Here is a tiny trained network, its code and every weight. The questions are about switching its units off for an input and a target symbol, where a switched-off unit gives its printed mean instead of its output.

import numpy as np


def w(rows, s, z=0):
    codes = np.array(rows[::2]) - 128.0
    scale = np.full(codes.shape[1], s)
    scale[-1] = z or s
    return codes * scale


def norm(h):
    return h / np.sqrt((h * h).mean(-1, keepdims=True) + 1e-5)


def f(y):
    return y / 2 * (1 + np.tanh(0.7978845608 * (y + 0.044715 * y**3)))


def softmax(a):
    e = np.exp(a - a.max(-1, keepdims=True))
    return e / e.sum(-1, keepdims=True)


def log_softmax(a):
    a = a - a.max(-1, keepdims=True)
    return a - np.log(np.exp(a).sum(-1, keepdims=True))


def net(x, mask):
    ids = ['αδεξτψω'.index(c) for c in x.split()]
    T = len(ids)
    res = E[ids] + P[:T]
    u = 0
    for l in range(3):
        r = norm(res)
        for j in range(2):
            rows = slice(3 * j, 3 * j + 3)
            q, k, v = (r @ M[l][rows].T for M in (Q, K, V))
            z = softmax(np.where(np.tri(T) > 0, q @ k.T / 3**0.5, -1e9)) @ v
            o = O[l][rows]
            res = res + np.where(mask[u + j], z, o[:, -1]) @ o[:, :-1]
        u += 2
        y = f(norm(res) @ A[l][:, :-1].T + A[l][:, -1])
        res = res + np.where(mask[u : u + 4], y, B[l][:, -1]) @ B[l][:, :-1]
        u += 4
    return log_softmax(norm(res)[-1] @ U[:, :-1].T + U[:, -1])


Q, K, V, O, A, B = {}, {}, {}, {}, {}, {}
E = w([
[156,144,124,172,78,110,146,165],'α',
[134,192,172,123,110,87,181,199],'δ',
[177,131,210,128,83,164,120,152],'ε',
[167,163,165,119,251,125,85,135],'ξ',
[97,112,116,72,59,117,188,145],'τ',
[132,162,121,130,158,130,138,114],'ψ',
[203,63,56,95,89,114,165,106],'ω',
],0.025)
P = w([
[166,121,155,49,84,160,111,71],'0',
[165,154,155,99,143,233,227,111],'1',
[144,111,168,103,99,245,205,160],'2',
[183,148,136,107,90,163,112,79],'3',
[196,164,162,157,117,93,195,127],'4',
[121,97,123,130,33,123,106,244],'5',
[134,142,107,85,93,61,165,56],'6',
[71,98,106,140,52,118,72,241],'7',
[172,143,120,48,109,175,118,81],'8',
[99,95,136,173,62,151,102,254],'9',
],0.0075)
Q[0] = w([
[114,129,106,254,84,133,14,122],'L0H1',
[49,91,131,125,138,76,124,129],'L0H1',
[163,170,152,138,143,43,190,165],'L0H1',
[213,150,79,55,163,99,139,121],'L0H2',
[115,117,131,150,164,183,140,236],'L0H2',
[12,181,124,138,131,213,123,197],'L0H2',
],0.0088)
K[0] = w([
[137,149,200,122,126,224,99,148],'L0H1',
[113,133,197,124,153,160,77,155],'L0H1',
[229,32,135,189,83,166,128,151],'L0H1',
[171,44,143,116,115,97,178,80],'L0H2',
[25,84,116,129,100,143,107,167],'L0H2',
[104,140,166,153,78,138,51,255],'L0H2',
],0.0096)
V[0] = w([
[110,97,95,120,161,71,101,65],'L0H1',
[152,108,137,47,129,134,128,51],'L0H1',
[118,143,139,46,173,141,43,180],'L0H1',
[127,157,123,91,182,154,215,193],'L0H2',
[142,180,120,215,168,91,145,254],'L0H2',
[115,103,111,195,143,156,131,102],'L0H2',
],0.008)
O[0] = w([
[67,100,171,130,65,32,131,56,3],'L0H1',
[155,53,140,253,138,146,105,130,219],'L0H1',
[245,157,87,141,52,133,181,87,51],'L0H1',
[150,83,153,197,88,98,189,17,200],'L0H2',
[147,73,141,165,141,58,148,45,87],'L0H2',
[129,72,108,123,99,120,12,201,52],'L0H2',
],0.0068,0.0054)
A[0] = w([
[135,144,84,204,182,148,113,101,176],'L0N1',
[2,91,113,101,89,88,147,104,165],'L0N2',
[69,131,95,161,141,167,72,85,4],'L0N3',
[146,156,68,183,138,181,170,126,170],'L0N4',
],0.0078,0.0033)
B[0] = w([
[1,150,171,116,89,206,105,167,190],'L0N1',
[116,114,207,86,81,160,106,197,158],'L0N2',
[131,114,84,146,133,96,132,30,99],'L0N3',
[155,220,126,108,105,96,146,82,253],'L0N4',
],0.0076,0.0039)
Q[1] = w([
[29,155,52,175,153,147,131,20],'L1H1',
[86,157,127,167,121,126,116,59],'L1H1',
[31,135,123,126,131,194,176,65],'L1H1',
[118,113,100,117,144,197,219,255],'L1H2',
[103,142,160,211,43,180,156,109],'L1H2',
[101,190,89,117,96,193,127,184],'L1H2',
],0.0068)
K[1] = w([
[2,167,190,170,161,130,130,136],'L1H1',
[96,162,173,152,157,102,161,159],'L1H1',
[168,215,178,181,200,69,114,154],'L1H1',
[102,83,134,179,52,169,13,133],'L1H2',
[80,141,134,119,63,68,154,173],'L1H2',
[59,115,18,173,117,160,118,106],'L1H2',
],0.0067)
V[1] = w([
[67,105,61,97,171,105,131,162],'L1H1',
[81,176,192,156,254,107,58,158],'L1H1',
[100,138,2,122,136,74,150,104],'L1H1',
[103,104,166,2,73,99,166,139],'L1H2',
[117,83,142,209,97,73,6,213],'L1H2',
[150,128,172,231,40,85,176,127],'L1H2',
],0.007)
O[1] = w([
[115,144,184,70,91,161,162,110,38],'L1H1',
[68,171,109,254,141,126,120,167,2],'L1H1',
[190,63,245,114,157,131,69,125,47],'L1H1',
[60,187,140,140,155,187,182,99,157],'L1H2',
[153,162,96,49,160,175,107,94,36],'L1H2',
[91,190,187,58,182,104,77,160,188],'L1H2',
],0.008,0.0079)
A[1] = w([
[6,123,106,123,144,112,187,134,5],'L1N1',
[148,51,126,94,2,195,89,106,47],'L1N2',
[93,117,155,92,236,148,103,163,30],'L1N3',
[153,25,212,104,123,117,14,108,53],'L1N4',
],0.0072,0.0031)
B[1] = w([
[188,129,153,178,44,97,91,241,167],'L1N1',
[83,70,178,172,153,163,133,1,254],'L1N2',
[136,93,72,167,192,184,96,123,120],'L1N3',
[183,212,125,204,101,208,80,121,235],'L1N4',
],0.0094,0.0034)
Q[2] = w([
[66,183,155,127,213,74,98,99],'L2H1',
[255,108,129,132,39,111,116,102],'L2H1',
[127,32,99,108,96,65,35,102],'L2H1',
[129,87,115,176,53,117,201,160],'L2H2',
[166,138,160,133,77,209,126,227],'L2H2',
[146,114,202,123,39,109,40,91],'L2H2',
],0.0079)
K[2] = w([
[91,24,54,108,64,155,234,76],'L2H1',
[36,166,218,130,140,135,56,160],'L2H1',
[142,211,136,185,124,165,192,106],'L2H1',
[181,128,156,154,122,58,66,93],'L2H2',
[123,78,2,91,81,105,110,119],'L2H2',
[179,28,82,142,170,81,205,58],'L2H2',
],0.0087)
V[2] = w([
[81,126,201,162,70,155,158,215],'L2H1',
[95,185,116,71,49,141,150,120],'L2H1',
[77,124,85,100,124,84,150,67],'L2H1',
[179,104,211,111,109,211,136,103],'L2H2',
[35,158,143,254,46,165,94,130],'L2H2',
[99,244,137,107,179,129,163,148],'L2H2',
],0.0086)
O[2] = w([
[194,95,91,12,103,195,201,74,253],'L2H1',
[128,33,96,117,255,154,95,103,190],'L2H1',
[123,111,219,162,154,122,217,143,27],'L2H1',
[170,169,44,104,128,65,165,58,234],'L2H2',
[179,36,84,187,48,175,241,149,140],'L2H2',
[201,83,178,113,168,59,80,216,140],'L2H2',
],0.0079,0.0069)
A[2] = w([
[218,143,60,119,104,96,151,163,5],'L2N1',
[137,191,73,78,93,187,160,141,82],'L2N2',
[160,140,160,81,170,120,82,57,71],'L2N3',
[163,140,2,123,143,109,114,102,186],'L2N4',
],0.0091,0.0025)
B[2] = w([
[192,110,140,66,98,85,165,130,236],'L2N1',
[83,219,138,79,178,134,126,139,255],'L2N2',
[212,64,163,195,46,137,85,143,216],'L2N3',
[255,144,127,168,106,134,152,177,229],'L2N4',
],0.0093,0.0063)
U = w([
[137,78,132,71,186,152,55,191,171],'α',
[157,122,183,87,181,73,159,109,36],'δ',
[177,211,1,52,135,160,107,170,78],'ε',
[133,170,114,162,90,126,121,143,130],'ξ',
[71,154,102,46,196,201,204,97,138],'τ',
[172,3,60,145,90,111,135,78,251],'ψ',
[151,182,162,123,129,207,91,82,76],'ω',
],0.0089,0.0027)

Each question gives the input, a string of symbols that net reads in full, and the target symbol t.
The units are the heads (3 rows each of Q, K, V and O) and the neurons (one row each of A and B). Each row of codes is followed by its name. A weight is (code - 128) times the scale printed after its matrix; where a second scale follows, it is the last column's (O, A, B and U).
mask holds one flag per unit, layer by layer, with each layer's heads first. A switched-off unit (its flag False) gives its mean, the last column of its rows in O or B, instead of its output. The means were averaged over made-up inputs and are rounded, as every weight is.
A unit's drop is (log p(t) with every unit on - log p(t) with that unit switched off) / (log p(t) with every unit on - log p(t) with every unit switched off).
The circuit of an input: a set's keep is (log p(t) with only the set's units on - log p(t) with every unit switched off) / (log p(t) with every unit on - log p(t) with every unit switched off). Starting from the 12 units with the biggest drops (on a tie, the unit counted first), units are removed one at a time, each time the one whose removal leaves the highest keep (on an exact tie, the one counted first), for as long as the keep stays at least 0.8.
units of the circuit, in order: the units of the circuit, biggest drop first
top k neurons: the k neurons with the biggest drops, biggest first
k most important neurons of layer l: the k neurons of layer l with the biggest drops, biggest first
which heads matter: for each layer, one digit per head in row order, 1 if its drop is at least 0.15 and else 0, layers parted by /
drop when u is switched off: that unit's drop, to one decimal
input ψ τ α ξ ω τ, target τ: which heads matter	10 / 01 / 01
input ε τ ψ ε τ τ ψ, target τ: units of the circuit, in order	[L0N1, L2H1]
input ε τ ω ψ, target ξ: units of the circuit, in order	[L1H1, L2H1, L0N1]
input ω ε ψ ψ τ ε δ, target δ: which heads matter	10 / 01 / 10
input τ ε τ τ ε δ, target τ: units of the circuit, in order	[L2H1, L1H2]
input ψ α α, target ψ: which heads matter	11 / 11 / 01
input α ψ ε ε, target ψ: which heads matter	11 / 11 / 01
input ε ω τ ψ ω ω ψ, target ξ: units of the circuit, in order	[L2H1, L1H1]
input α ω ω α, target ω: units of the circuit, in order	[L1H1, L2H2, L2N3]
input ξ τ τ, target ξ: units of the circuit, in order	[L2H1]
input ψ δ τ, target ψ: units of the circuit, in order	[L2H2, L0H2]
input ε τ τ ε, target τ: which heads matter	00 / 11 / 00
input τ ε ε ε, target ε: units of the circuit, in order	[L1H1, L2H2]
input ξ ψ τ ε ε α ε α ε ε, target α: which heads matter	01 / 11 / 01
input ε ξ ε α ε ψ α ε, target ψ: which heads matter	01 / 10 / 01
input α ψ α, target α: top neuron	[L1N2]
input α δ ε, target α: top 2 neurons	[L0N1, L1N2]
input ε ψ ε ψ τ ξ ψ ψ ψ, target ψ: which heads matter	10 / 11 / 01
input ε ψ ε ε α ε α α ψ, target α: top 2 neurons	[L1N1, L1N4]
input α ε ω δ, target δ: top neuron	[L1N1]
input ω ω ξ τ ψ ω ξ, target α: top 2 neurons	[L0N1, L1N2]
input ψ α ξ ψ δ ψ ε δ, target ψ: top 2 neurons	[L0N1, L2N2]
input ε ε δ ψ ξ τ τ ψ, target τ: which heads matter	11 / 01 / 10
input ξ ε ε, target ξ: which heads matter	10 / 10 / 11
input ψ ψ ε ψ, target ψ: which heads matter	00 / 11 / 01
input ε ω ε ξ, target α: 2 most important neurons of layer 0	[L0N1, L0N4]
input ψ ψ ξ, target ψ: most important neuron of layer 2	[L2N2]
input τ ε ε, target τ: 2 most important neurons of layer 1	[L1N4, L1N1]
input δ ε α, target δ: 2 most important neurons of layer 1	[L1N4, L1N1]
input ε ε ε, target ε: drop when L0H1 is switched off	0.2
